Here is a tiny trained network, its code and every weight. The questions are about switching its units off for an input and a class, where a switched-off unit gives its printed mean instead of its output.

import numpy as np


def w(rows, s, z=0):
    codes = np.array(rows[::2]) - 128.0
    scale = np.full(codes.shape[1], s)
    scale[-1] = z or s
    return codes * scale


def norm(h):
    return h / np.sqrt((h * h).mean(-1, keepdims=True) + 1e-5)


def f(y):
    return y / 2 * (1 + np.tanh(0.7978845608 * (y + 0.044715 * y**3)))


def log_softmax(a):
    a = a - a.max(-1, keepdims=True)
    return a - np.log(np.exp(a).sum(-1, keepdims=True))


def net(x, mask):
    res = np.array(x, float).reshape(1, 8) / 4 @ E
    u = 0
    for l in range(3):
        y = f(norm(res) @ A[l][:, :-1].T + A[l][:, -1])
        res = res + np.where(mask[u : u + 5], y, B[l][:, -1]) @ B[l][:, :-1]
        u += 5
    return log_softmax(norm(res)[-1] @ U[:, :-1].T + U[:, -1])


A, B = {}, {}
E = w([
[79,47,119,156,89,58,129,89,144],'x0',
[101,141,190,181,147,145,142,165,106],'x1',
[101,229,195,67,118,78,19,157,93],'x2',
[104,123,254,93,127,161,223,138,161],'x3',
[87,151,130,149,45,62,181,105,184],'x4',
[50,153,103,61,104,159,77,87,131],'x5',
[196,84,165,108,206,107,180,105,120],'x6',
[93,185,91,84,205,192,201,108,137],'x7',
],0.0045)
A[0] = w([
[120,36,122,187,76,127,120,130,79,146],'0.n0',
[142,42,145,153,86,69,71,113,188,4],'0.n1',
[156,216,88,178,166,111,52,233,148,149],'0.n2',
[167,231,65,115,106,105,55,197,128,34],'0.n3',
[189,196,4,167,121,101,202,169,167,115],'0.n4',
],0.0047,0.0028)
B[0] = w([
[43,72,95,102,204,117,97,201,209,219],'0.n0',
[89,86,83,157,109,2,154,191,50,165],'0.n1',
[35,80,153,117,121,165,92,135,52,252],'0.n2',
[184,129,229,109,166,136,72,117,98,195],'0.n3',
[60,39,180,145,137,126,134,4,58,210],'0.n4',
],0.0053,0.002)
A[1] = w([
[149,113,69,102,73,131,91,43,112,3],'1.n0',
[145,63,66,63,93,2,80,66,128,69],'1.n1',
[130,218,106,106,127,180,164,74,104,134],'1.n2',
[142,191,73,65,166,105,21,136,22,150],'1.n3',
[126,104,174,70,228,130,215,143,94,43],'1.n4',
],0.0065,0.0023)
B[1] = w([
[118,138,156,136,153,182,206,57,102,144],'1.n0',
[144,128,132,106,62,255,180,62,91,222],'1.n1',
[88,59,105,156,120,71,120,186,74,172],'1.n2',
[88,75,240,148,215,115,26,161,196,254],'1.n3',
[192,93,139,80,107,212,162,5,164,199],'1.n4',
],0.0068,0.005)
A[2] = w([
[180,52,152,91,230,70,98,246,187,107],'2.n0',
[50,169,60,48,204,132,141,122,146,252],'2.n1',
[91,93,93,114,51,119,104,128,89,120],'2.n2',
[185,126,213,125,145,92,254,132,133,223],'2.n3',
[82,208,174,44,49,109,126,163,117,101],'2.n4',
],0.0065,0.0024)
B[2] = w([
[103,118,177,217,93,119,66,177,155,230],'2.n0',
[171,97,234,197,112,137,105,170,118,178],'2.n1',
[197,114,126,129,140,100,193,184,93,166],'2.n2',
[128,110,145,96,193,205,1,88,75,253],'2.n3',
[105,208,136,132,109,99,132,212,211,170],'2.n4',
],0.008,0.0045)
U = w([
[88,122,216,151,171,132,4,213,150,209],'0',
[154,200,67,105,194,74,142,145,145,2],'1',
[93,66,43,182,80,88,185,124,98,142],'2',
[145,225,83,127,207,53,150,125,122,1],'3',
[171,130,73,104,136,87,133,180,139,40],'4',
[161,85,155,78,169,232,136,36,110,184],'5',
[97,249,150,93,57,69,181,219,205,109],'6',
],0.012,0.0049)

Each question gives the input, the list of numbers given to net, and the class t.
The units are the neurons (one row each of A and B). Each row of codes is followed by its name. A weight is (code - 128) times the scale printed after its matrix; where a second scale follows, it is the last column's (A, B and U).
mask holds one flag per neuron, layer by layer. A switched-off neuron (its flag False) gives its mean, the last column of its row in B, instead of its output. The means were averaged over made-up inputs and are rounded, as every weight is.
A unit's drop is (log p(t) with every unit on - log p(t) with that unit switched off) / (log p(t) with every unit on - log p(t) with every unit switched off).
The circuit of an input: a set's keep is (log p(t) with only the set's units on - log p(t) with every unit switched off) / (log p(t) with every unit on - log p(t) with every unit switched off). Starting from the 12 units with the biggest drops (on a tie, the unit counted first), units are removed one at a time, each time the one whose removal leaves the highest keep (on an exact tie, the one counted first), for as long as the keep stays at least 0.8.
units of the circuit, in order: the units of the circuit, biggest drop first
most important unit: the unit with the biggest drop
k most important neurons: the k neurons with the biggest drops, biggest first
top k neurons in layer l: the k neurons of layer l with the biggest drops, biggest first
drop of u: that unit's drop, to one decimal
input [-3,-4,2,6,-2,6,-7,-8], class 6: units of the circuit, in order	2.n4, 2.n3
input [-1,1,0,5,-3,-3,-6,5], class 5: units of the circuit, in order	1.n4
input [-6,3,-8,7,4,-6,-4,-6], class 5: units of the circuit, in order	1.n3, 2.n0
input [-4,-1,2,0,6,8,-1,-2], class 6: 2 most important neurons	2.n4, 2.n3
input [2,4,-5,8,1,-6,-8,1], class 5: units of the circuit, in order	1.n3, 2.n0
input [-8,-2,2,5,7,5,4,-8], class 6: units of the circuit, in order	2.n4, 1.n3
input [-7,4,0,7,-7,-7,3,-3], class 5: 2 most important neurons	1.n4, 1.n3
input [-5,4,-6,0,-6,6,-7,6], class 0: top 4 neurons in layer 1	1.n1, 1.n2, 1.n4, 1.n0
input [3,3,-6,1,-1,8,5,-5], class 2: units of the circuit, in order	2.n3, 1.n3, 0.n1
input [5,-2,-2,2,8,6,-1,8], class 2: 3 most important neurons	1.n2, 1.n3, 0.n0
input [2,-2,4,-4,6,-1,5,-7], class 2: 2 most important neurons	1.n1, 0.n1
input [-7,8,-2,3,1,-7,8,-1], class 5: 2 most important neurons	1.n4, 1.n3
input [2,6,-3,-2,7,3,8,-2], class 5: 2 most important neurons	2.n3, 1.n3
input [-2,6,-4,1,1,3,-8,-3], class 6: 2 most important neurons	1.n3, 2.n3
input [5,8,8,5,-2,1,7,5], class 5: most important unit	1.n4
input [7,-2,8,-2,7,-6,2,0], class 6: drop of 2.n4	0.2
input [8,-8,3,1,4,-4,-6,0], class 2: drop of 1.n1	0.3
input [3,-2,-7,-6,-4,3,-3,-6], class 2: drop of 2.n3	0.3
input [6,3,-3,-1,8,2,2,-1], class 2: drop of 1.n4	0.1
input [2,6,3,1,8,-3,-5,-2], class 6: most important unit	1.n3
